[-30   8  20 -42  27  14  15  37   7  12 -30 -55 -25  -3   0  21 -19 -39
 -33  16  55  28  73 -23   6  24  67 -10  37  88  54 -16  57   6 -37 -38
  29 -13 -29 -54  12  -6 -19  -6  17  25 -26  -7   1] -> M
[-30   8  20 -42  27  14  15  37   2  12 -30 -55 -25  -3   0  21 -19 -39
 -33  16  55  28  73 -23   6  24  67 -10  37  88  54 -16  57   6 -37 -38
  29 -19   4  -4 -18 -18   3 -15 -28  17 -74 -23   5] -> F
[ 16  -4   5  -7 -30   4  -8 -10   7  -4   7  -1  12   4 -19   5  -5  21
  -8   0  15 -20  -2 -18  10   6  16 -14   0  -5 -17  13  -2 -17   8 -10
   8   8  -3 -19  -6   5  15 -21  -5  -3 -25  21  17] -> R
asked: [ 16  -4   5  -7 -30   4  -8 -10   7  -4   7  -1  12   4 -19   5  -5  21
  -8   0  15 -20  -2 -18  10   6  16 -14   0  -5 -17  13  -2 -17   8 -10
   8   8  -3 -19  -6   5  15 -21  -5  -3 -25  21  17] => R
where: [1] => M, 48
asked: [-30   8  20 -42  27  14  15  37   2  12 -30 -55 -25  -3   0  21 -19 -39
 -33  16  55  28  73 -23   6  24  67 -10  37  88  54 -16  57   6 -37 -38
  29 -19   4  -4 -18 -18   3 -15 -28  17 -74 -23   5] => F

[ 5 -1  5  5  5 -1 -1  5 -1 -1] = S
[-69   6 -70 -70 -69   6   6 -69   6   6] = Q
[-30   3 -30 -30 -30   3   3 -30  79   3] = Y
[ 77  -7 -31  78  78  -7  -7  77  -7  -7] = T
asked: [-69   6 -70 -70 -69   6   6 -69   6   6] => Q
asked: [ 77  -7 -31  78  78  -7  -7  77  -7  -7] => T
where: [-31] => T, 2
asked: [-30   3 -30 -30 -30   3   3 -30  79   3] => Y

[ 48 -27  78 -31  34  42  62  89  -5  -9 -17  66  47  68 -21  29 -10 -38
 -14  15  44 -54 -74  75  65] : C
[-33 -20 -70 -10 -29  -4 -22 -58 -57  71   0 -70  23 -28  -2 -44 -64  -7
  20 -17 -46  76  50 -75  -2] : X
[ 63  66  19 -57  72  46  53  47  -6 -20 -58  56 -34  60 -48  88 -82 -56
 -29  39  75 -11 -38  31  69] : H
[ 43  28 -34 -42 -16  47  37 -39  29 -79 -46  -5 -49 -27 -63 -11  49 -39
 -74  29   4 -48  33 -64  42] : V
[-63 -51   8  43 -77 -38 -34 -55 -34  26  34 -63  56 -66  35 -86  -1  40
  57 -53 -81 -21 -46 -10 -44] : A
[ 26  25 -42  17 -10  51  42 -49  19  25 -20  31 -57  33  25   9   1  35
 -37  73  44  43  49 -68  44] : K
[ 58  49  29  31 -35  50  51 -19  10 -76 -10   8 -13  24 -24  -8  12 -26
  -4  26  -5 -69 -63 -16  49] : W
[ 77  56  41  37  70  66 -64  31  68 -30  20  61  24  50 -14  47  81  17
  -5  60  59 -63 -63  42  63] : L
where: [-28] => X, 13
where: [65] => C, 24
where: [72] => H, 4
where: [28] => V, 1
where: [-24] => W, 14
asked: [ 48 -27  78 -31  34  42  62  89  -5  -9 -17  66  47  68 -21  29 -10 -38
 -14  15  44 -54 -74  75  65] => C
where: [4] => V, 20

[ -5  25 -48  44  -1  -4] = G
[-7 25 17 44 -1 -4] = P
[ 21  89 -50 -48 -47  20] = D
where: [17] => P, 2
where: [21] => D, 0
where: [-7] => P, 0
where: [-47] => D, 4
asked: [-7 25 17 44 -1 -4] => P

[-32  -1   8 -10   3  53  -5  46  -5   4  -1   0  -4  -4  13   2  -4 -29
  -6 -26 -27   6   1  11  -6   3   0   4  -5  23  10  -5  -2  15 -17 -12
   8   3   1  -4 -20 -16  10  -7  -2  -2 -12  24] -> Pafo
[-11 -12  -1 -15  17  41 -10  13 -32 -45   1   5  14   4  -8  -1  19   1
  -4   6 -47  14   3  12  10  -3   6  14  -7  -4  -5  14  -2  20 -19 -13
  -3  29   8   0  34 -23  17  -2  -3  -8  15   0] -> Tav
[ 27 -19  -6 -23  -9  31 -16  14  13 -30 -10  -5 -12  -5   6   7  14   1
  -1  25  23  23  19  14  10 -11   5   4 -11   1   3  -6  13 -15  -3  -2
  -6  11  -1   3  47  -2  -4  -1  17  -6  -3  20] -> kiz
[-26  12 -24  12   4   9   1  -8  29  10   1  25   1  25  -4  -9   7  55
   3 -20 -27  20   6  16 -10 -10   1  18   6   7 -15  -2  -9  10  11 -13
   2 -15   1  11  31  19   8 -10 -27   3 -11  15] -> Div
[ -2  11 -23 -17  12  23  13   8  19   7   5  13  10 -14  10 -10   7 -53
   1 -16  53  15 -12   0   7  -9  -8  12 -32   7  -3 -13 -10  -1   7  20
  13   6  -4  -2  -3 -11   0  -6  29   0   0  20] -> nal
[ 15 -21 -37  14  32 -58  -4  -6  20  13   1  -4   6  -1   2 -16 -13  92
   9  13  -2  21 -17   0  -3  -3   2 -16   6  15  17  23  14 -22   4  16
 -13  11 -13   3 -18  17   2   5  11  -4   0  32] -> Petip
[ -3  -8  -7 -14   7  33  -6 -29 -20  27   8  -5 -10  35  -1 -12 -11 -64
   4  -5  39 -23  18   5 -14   2  -5  20   9   0  12   6 -16 -28   2  -6
 -15 -16   0  -4  -5 -20   5   3   2  -2  -3 -24] -> Tibop
[-17  -8 -12 -13 -22 -32 -12   3  -8  12  -9  14 -23  17  -9   3  11  61
 -17 -29  -5  11   8  22 -11   0  15  -3  -9   3  -9   9 -12  10 -17  -2
  23   7   2   0   0 -14  20   7   7   7  -9  -2] -> Lufep
[ -2  11 -23 -17  12  23  13   8  19   7   5  13  10 -14  10 -10 -21 -53
   1 -16  53  15 -12   0   5  -9  -8  12 -32   7  -3 -13 -10  -1   7  20
  13   6  -4  -2  -3 -11   0  -6  29   0   0  20] -> Vura
[  5  45 -13  15   2   0  -8 -13  10 -22  16  32   4 -21   3 -26   8   6
   8  37   5  16  -7   3  17  11   8  17   7   0 -16 -16   1  15  -6  37
   6   8  -1  -9 -10  18  -9  -2 -37   1  12  -9] -> niro
asked: [-11 -12  -1 -15  17  41 -10  13 -32 -45   1   5  14   4  -8  -1  19   1
  -4   6 -47  14   3  12  10  -3   6  14  -7  -4  -5  14  -2  20 -19 -13
  -3  29   8   0  34 -23  17  -2  -3  -8  15   0] => Tav
asked: [ -2  11 -23 -17  12  23  13   8  19   7   5  13  10 -14  10 -10   7 -53
   1 -16  53  15 -12   0   7  -9  -8  12 -32   7  -3 -13 -10  -1   7  20
  13   6  -4  -2  -3 -11   0  -6  29   0   0  20] => nal
asked: [  5  45 -13  15   2   0  -8 -13  10 -22  16  32   4 -21   3 -26   8   6
   8  37   5  16  -7   3  17  11   8  17   7   0 -16 -16   1  15  -6  37
   6   8  -1  -9 -10  18  -9  -2 -37   1  12  -9] => niro

[ 76 -32  39 -19  75 -31 -29  16  71 -43 -37 -35  72  49   7 -30 -34  34
 -38 -34  22  76 -39]  J
[ 69 -54  69 -43  57 -60 -60  50  64 -69 -67 -52  58  46 -24 -54 -60  73
 -68 -62   0  50 -29]  U
[ 27  34  -3  36  17  45  42  -5  -8  45  44  37  16  18  32  34  44 -12
  44  40  46  26  26]  Z
[ -8  16 -29  15  19  18  26 -34  38  13  22   7  19  -4  32  77  13 -22
  20  21   4  19  -9]  B
where: [-9] => B, 22
where: [49] => J, 13

